Below is a small trained network, with its code and all its weights. Each question gives an input and a class and asks what happens when units are switched off, that is, made to give their printed mean instead of their output.

import numpy as np


def w(rows, s, z=0):
    codes = np.array(rows[::2]) - 128.0
    scale = np.full(codes.shape[1], s)
    scale[-1] = z or s
    return codes * scale


def f(y):
    return y / 2 * (1 + np.tanh(0.7978845608 * (y + 0.044715 * y**3)))


def log_softmax(a):
    a = a - a.max(-1, keepdims=True)
    return a - np.log(np.exp(a).sum(-1, keepdims=True))


def net(x, mask):
    res = np.array(x, float).reshape(1, 4) / 4 @ E
    y = f(res @ A[0][:, :-1].T + A[0][:, -1])
    res = res + np.where(mask, y, B[0][:, -1]) @ B[0][:, :-1]
    return log_softmax(res[-1] @ U[:, :-1].T + U[:, -1])


A, B = {}, {}
E = w([
[63,91,248,187],'x0',
[132,129,133,126],'x1',
[108,235,148,179],'x2',
[26,150,142,25],'x3',
],0.011)
A[0] = w([
[110,153,176,255,143],'neuron 0',
[178,78,96,72,160],'neuron 1',
[66,177,126,98,164],'neuron 2',
[29,112,160,116,84],'neuron 3',
[111,99,140,92,150],'neuron 4',
[83,198,202,154,138],'neuron 5',
[193,54,107,139,197],'neuron 6',
[141,241,112,132,177],'neuron 7',
[191,90,93,141,181],'neuron 8',
[101,121,119,58,197],'neuron 9',
[111,164,80,67,135],'neuron 10',
[146,91,90,59,177],'neuron 11',
[89,84,103,87,180],'neuron 12',
[176,59,101,113,191],'neuron 13',
[69,146,164,98,102],'neuron 14',
[22,171,160,71,145],'neuron 15',
[114,35,186,136,129],'neuron 16',
[126,98,147,131,117],'neuron 17',
[108,39,179,150,144],'neuron 18',
[150,231,88,139,154],'neuron 19',
[169,171,137,209,205],'neuron 20',
[226,77,89,185,253],'neuron 21',
[96,6,143,142,168],'neuron 22',
[84,159,185,206,131],'neuron 23',
[98,188,184,206,118],'neuron 24',
],0.011,0.0057)
B[0] = w([
[141,48,117,155,221],'neuron 0',
[53,82,91,151,192],'neuron 1',
[119,175,78,55,189],'neuron 2',
[55,212,136,155,191],'neuron 3',
[80,138,169,80,154],'neuron 4',
[61,92,49,126,212],'neuron 5',
[81,172,114,232,206],'neuron 6',
[234,198,44,75,199],'neuron 7',
[95,159,99,209,195],'neuron 8',
[71,107,132,43,186],'neuron 9',
[141,83,131,61,179],'neuron 10',
[36,55,84,84,191],'neuron 11',
[65,107,184,49,174],'neuron 12',
[69,132,116,190,195],'neuron 13',
[93,201,109,142,177],'neuron 14',
[79,201,105,102,230],'neuron 15',
[148,144,188,137,188],'neuron 16',
[146,138,147,137,137],'neuron 17',
[149,128,226,145,190],'neuron 18',
[185,163,102,103,194],'neuron 19',
[187,88,93,178,206],'neuron 20',
[121,173,116,252,249],'neuron 21',
[121,179,254,168,196],'neuron 22',
[111,65,92,168,208],'neuron 23',
[119,59,82,144,207],'neuron 24',
],0.0079,0.013)
U = w([
[68,159,79,160,251],'0',
[89,27,107,51,195],'1',
[254,169,94,137,105],'2',
[183,186,95,40,125],'3',
[170,116,211,171,76],'4',
[102,157,205,89,15],'5',
[154,5,94,144,76],'6',
],0.0098,0.0024)

Each question gives the input, the list of numbers given to net, and the class t.
The units are the neurons (one row each of A and B). Each row of codes is followed by its name. A weight is (code - 128) times the scale printed after its matrix; where a second scale follows, it is the last column's (A, B and U).
mask holds one flag per neuron, in row order. A switched-off neuron (its flag False) gives its mean, the last column of its row in B, instead of its output. The means were averaged over made-up inputs and are rounded, as every weight is.
A unit's drop is (log p(t) with every unit on - log p(t) with that unit switched off) / (log p(t) with every unit on - log p(t) with every unit switched off).
The circuit of an input: a set's keep is (log p(t) with only the set's units on - log p(t) with every unit switched off) / (log p(t) with every unit on - log p(t) with every unit switched off). Starting from the 12 units with the biggest drops (on a tie, the unit counted first), units are removed one at a time, each time the one whose removal leaves the highest keep (on an exact tie, the one counted first), for as long as the keep stays at least 0.8.
units of the circuit, in order: the units of the circuit, biggest drop first
k most important neurons: the k neurons with the biggest drops, biggest first
drop of u: that unit's drop, to one decimal
input [7,5,1,-8], class 6: units of the circuit, in order	neuron 0
input [-8,-3,1,-2], class 2: units of the circuit, in order	neuron 7; neuron 19
input [1,-5,-6,-2], class 4: units of the circuit, in order	neuron 22; neuron 5; neuron 18
input [0,-4,7,2], class 3: 2 most important neurons	neuron 7; neuron 21
input [0,1,-4,3], class 1: 2 most important neurons	neuron 21; neuron 11
input [8,-6,-1,1], class 5: 3 most important neurons	neuron 21; neuron 3; neuron 20
input [1,-3,8,-6], class 6: 2 most important neurons	neuron 0; neuron 24
input [0,7,-4,8], class 1: drop of neuron 23	-0.2
input [1,-5,-6,-6], class 4: drop of neuron 22	0.3
input [1,-4,1,-7], class 6: drop of neuron 10	-0.1
